Below are the code and all the weights of a small trained network. Each question names an input and a class and asks about switching units off, where a switched-off unit gives its printed mean instead of its output.

import numpy as np


def w(rows, s, z=0):
    codes = np.array(rows[::2]) - 128.0
    scale = np.full(codes.shape[1], s)
    scale[-1] = z or s
    return codes * scale


def f(y):
    return y / 2 * (1 + np.tanh(0.7978845608 * (y + 0.044715 * y**3)))


def log_softmax(a):
    a = a - a.max(-1, keepdims=True)
    return a - np.log(np.exp(a).sum(-1, keepdims=True))


def net(x, mask):
    res = np.array(x, float).reshape(1, 5) / 4 @ E
    y = f(res @ A[0][:, :-1].T + A[0][:, -1])
    res = res + np.where(mask, y, B[0][:, -1]) @ B[0][:, :-1]
    return log_softmax(res[-1] @ U[:, :-1].T + U[:, -1])


A, B = {}, {}
E = w([
[208,215,13],'x0',
[127,131,128],'x1',
[75,49,35],'x2',
[128,127,126],'x3',
[4,242,108],'x4',
],0.004)
A[0] = w([
[224,56,140,66],'neuron 0',
[226,54,142,54],'neuron 1',
[111,107,151,2],'neuron 2',
[195,186,37,47],'neuron 3',
[131,131,132,106],'neuron 4',
[92,97,165,64],'neuron 5',
[135,135,141,234],'neuron 6',
[101,89,78,165],'neuron 7',
[133,126,130,147],'neuron 8',
[156,169,181,186],'neuron 9',
[101,158,113,78],'neuron 10',
[47,25,4,182],'neuron 11',
[44,193,114,69],'neuron 12',
[205,235,254,234],'neuron 13',
[72,82,191,53],'neuron 14',
[83,89,184,90],'neuron 15',
[29,204,112,81],'neuron 16',
[43,193,114,55],'neuron 17',
[228,53,143,75],'neuron 18',
[68,78,197,47],'neuron 19',
[98,85,74,156],'neuron 20',
[130,126,123,81],'neuron 21',
[91,154,120,88],'neuron 22',
[200,190,30,55],'neuron 23',
[59,68,215,90],'neuron 24',
[129,120,89,149],'neuron 25',
],0.0082,0.0022)
B[0] = w([
[91,179,196,164],'neuron 0',
[89,187,196,163],'neuron 1',
[152,155,136,103],'neuron 2',
[224,172,120,178],'neuron 3',
[131,131,130,122],'neuron 4',
[164,146,128,126],'neuron 5',
[115,107,113,169],'neuron 6',
[139,100,158,152],'neuron 7',
[125,125,126,134],'neuron 8',
[136,94,148,166],'neuron 9',
[136,149,158,127],'neuron 10',
[182,41,254,220],'neuron 11',
[108,167,194,167],'neuron 12',
[172,28,230,253],'neuron 13',
[188,161,116,147],'neuron 14',
[173,147,110,146],'neuron 15',
[97,174,212,187],'neuron 16',
[109,172,192,164],'neuron 17',
[78,183,192,171],'neuron 18',
[194,168,111,152],'neuron 19',
[142,98,163,152],'neuron 20',
[134,138,137,114],'neuron 21',
[124,141,155,129],'neuron 22',
[240,176,118,189],'neuron 23',
[218,167,92,182],'neuron 24',
[145,117,137,141],'neuron 25',
],0.034,0.0035)
U = w([
[79,196,184,88],'0',
[193,166,115,74],'1',
[122,110,144,248],'2',
[120,110,145,219],'3',
[128,72,164,2],'4',
[56,106,67,139],'5',
[56,189,54,69],'6',
[24,191,2,72],'7',
],0.0082,0.007)

Each question gives the input, the list of numbers given to net, and the class t.
The units are the neurons (one row each of A and B). Each row of codes is followed by its name. A weight is (code - 128) times the scale printed after its matrix; where a second scale follows, it is the last column's (A, B and U).
mask holds one flag per neuron, in row order. A switched-off neuron (its flag False) gives its mean, the last column of its row in B, instead of its output. The means were averaged over made-up inputs and are rounded, as every weight is.
A unit's drop is (log p(t) with every unit on - log p(t) with that unit switched off) / (log p(t) with every unit on - log p(t) with every unit switched off).
The circuit of an input: a set's keep is (log p(t) with only the set's units on - log p(t) with every unit switched off) / (log p(t) with every unit on - log p(t) with every unit switched off). Starting from the 12 units with the biggest drops (on a tie, the unit counted first), units are removed one at a time, each time the one whose removal leaves the highest keep (on an exact tie, the one counted first), for as long as the keep stays at least 0.8.
units of the circuit, in order: the units of the circuit, biggest drop first
most important unit: the unit with the biggest drop
k most important neurons: the k neurons with the biggest drops, biggest first
drop of u: that unit's drop, to one decimal
input [1,3,-1,-3,-5], class 0: units of the circuit, in order -> [neuron 18; neuron 1]
input [8,-1,8,-1,-3], class 1: units of the circuit, in order -> [neuron 23]
input [-3,-3,-3,0,-6], class 0: 3 most important neurons -> [neuron 18; neuron 1; neuron 0]
input [4,-3,-4,-3,-7], class 0: units of the circuit, in order -> [neuron 18; neuron 1]
input [-5,1,2,2,-4], class 1: units of the circuit, in order -> [neuron 24; neuron 13]
input [-3,0,-8,-4,-8], class 0: 4 most important neurons -> [neuron 18; neuron 1; neuron 0; neuron 11]
input [7,-7,5,-1,1], class 1: 3 most important neurons -> [neuron 23; neuron 3; neuron 13]
input [-1,4,4,4,-5], class 0: units of the circuit, in order -> [neuron 13; neuron 18]
input [-5,5,-4,-3,0], class 1: 4 most important neurons -> [neuron 24; neuron 11; neuron 19; neuron 14]
input [-8,-7,0,7,-6], class 1: 2 most important neurons -> [neuron 24; neuron 19]
input [-5,-1,-4,-5,2], class 1: 4 most important neurons -> [neuron 24; neuron 11; neuron 19; neuron 14]
input [7,0,7,5,1], class 1: 3 most important neurons -> [neuron 23; neuron 3; neuron 13]
input [-1,-1,8,-1,6], class 4: drop of neuron 0 -> 0.1
input [-8,8,-6,0,-2], class 1: drop of neuron 11 -> 0.1
input [-7,2,-3,0,0], class 1: most important unit -> neuron 24
input [6,6,5,1,-8], class 0: drop of neuron 18 -> 0.3
input [3,-2,-8,-6,7], class 4: drop of neuron 18 -> 0.3
